Below are the code and all the weights of a small trained network. Each question names an input and a class and asks about switching units off, where a switched-off unit gives its printed mean instead of its output.

import numpy as np


def w(rows, s, z=0):
    codes = np.array(rows[::2]) - 128.0
    scale = np.full(codes.shape[1], s)
    scale[-1] = z or s
    return codes * scale


def norm(h):
    return h / np.sqrt((h * h).mean(-1, keepdims=True) + 1e-5)


def f(y):
    return y / 2 * (1 + np.tanh(0.7978845608 * (y + 0.044715 * y**3)))


def log_softmax(a):
    a = a - a.max(-1, keepdims=True)
    return a - np.log(np.exp(a).sum(-1, keepdims=True))


def net(x, mask):
    res = np.array(x, float).reshape(1, 2) / 4 @ E
    u = 0
    for l in range(3):
        y = f(norm(res) @ A[l][:, :-1].T + A[l][:, -1])
        res = res + np.where(mask[u : u + 3], y, B[l][:, -1]) @ B[l][:, :-1]
        u += 3
    return log_softmax(norm(res)[-1] @ U[:, :-1].T + U[:, -1])


A, B = {}, {}
E = w([
[178,199,131,255,66,122,129,98,152,165,132],'x0',
[63,49,144,98,221,32,222,221,142,223,137],'x1',
],0.008)
A[0] = w([
[100,57,113,63,253,99,222,129,98,120,185,45],'L0N1',
[176,113,230,154,94,176,132,99,111,110,248,3],'L0N2',
[153,192,149,231,26,220,66,7,200,113,11,100],'L0N3',
],0.0048)
B[0] = w([
[55,37,78,68,238,122,104,254,128,102,143,184],'L0N1',
[69,133,45,199,225,152,35,97,129,85,130,125],'L0N2',
[116,150,139,111,183,186,19,218,82,151,200,255],'L0N3',
],0.0087,0.0099)
A[1] = w([
[102,84,72,72,213,125,135,147,117,163,175,25],'L1N1',
[2,107,77,166,163,96,119,170,185,107,80,250],'L1N2',
[154,213,145,148,68,141,171,65,95,120,139,8],'L1N3',
],0.0088,0.0015)
B[1] = w([
[15,62,81,128,129,100,220,203,95,95,138,254],'L1N1',
[104,72,194,135,174,210,93,139,47,145,97,234],'L1N2',
[126,103,28,85,144,92,125,126,164,166,254,132],'L1N3',
],0.0094,0.0083)
A[2] = w([
[162,166,63,174,91,38,118,127,240,119,55,47],'L2N1',
[207,222,205,186,157,201,35,197,78,107,212,1],'L2N2',
[103,166,223,195,68,232,1,167,166,199,138,242],'L2N3',
],0.0053,0.0025)
B[2] = w([
[69,67,106,243,98,127,66,111,160,138,224,123],'L2N1',
[94,162,2,156,144,200,80,109,151,105,52,247],'L2N2',
[221,208,124,236,148,127,57,5,127,119,110,243],'L2N3',
],0.0092,0.011)
U = w([
[1,44,71,78,200,82,190,202,61,145,183,224],'0',
[164,174,94,194,83,71,164,87,187,187,185,150],'1',
[148,119,185,186,162,103,190,125,91,195,50,103],'2',
[176,182,144,68,48,55,175,187,149,150,39,3],'3',
[123,112,154,63,83,189,92,106,114,64,109,116],'4',
[150,120,157,55,88,135,161,149,142,105,57,9],'5',
[184,222,40,195,98,197,29,49,155,67,67,227],'6',
],0.0099,0.0049)

Each question gives the input, the list of numbers given to net, and the class t.
The units are the neurons (one row each of A and B). Each row of codes is followed by its name. A weight is (code - 128) times the scale printed after its matrix; where a second scale follows, it is the last column's (A, B and U).
mask holds one flag per neuron, layer by layer. A switched-off neuron (its flag False) gives its mean, the last column of its row in B, instead of its output. The means were averaged over made-up inputs and are rounded, as every weight is.
A unit's drop is (log p(t) with every unit on - log p(t) with that unit switched off) / (log p(t) with every unit on - log p(t) with every unit switched off).
The circuit of an input: a set's keep is (log p(t) with only the set's units on - log p(t) with every unit switched off) / (log p(t) with every unit on - log p(t) with every unit switched off). Starting from all 9 units, units are removed one at a time, each time the one whose removal leaves the highest keep (on an exact tie, the one counted first), for as long as the keep stays at least 0.8.
circuit, biggest first: the units of the circuit, biggest drop first
most important unit: the unit with the biggest drop
top k neurons: the k neurons with the biggest drops, biggest first
k most important neurons of layer l: the k neurons of layer l with the biggest drops, biggest first
drop of u: that unit's drop, to one decimal
input [3,3], class 2: circuit, biggest first : L0N3, L0N1, L2N2
input [2,1], class 1: circuit, biggest first : L0N1, L0N3, L1N2, L2N2
input [7,3], class 1: most important unit : L0N3
input [6,3], class 1: top 3 neurons : L0N3, L0N1, L1N2
input [5,4], class 1: circuit, biggest first : L0N1, L2N2, L1N2, L0N2
input [6,6], class 2: top 2 neurons : L0N3, L0N1
input [6,4], class 1: top 3 neurons : L0N1, L0N3, L1N1
input [3,2], class 1: 2 most important neurons of layer 1 : L1N1, L1N2
input [8,6], class 1: top 3 neurons : L0N1, L1N1, L0N3
input [-8,-5], class 4: 2 most important neurons of layer 2 : L2N3, L2N2
input [-6,-4], class 4: 2 most important neurons of layer 1 : L1N1, L1N2
input [8,8], class 2: drop of L1N2 : 0.1
input [4,2], class 1: drop of L1N2 : 0.6
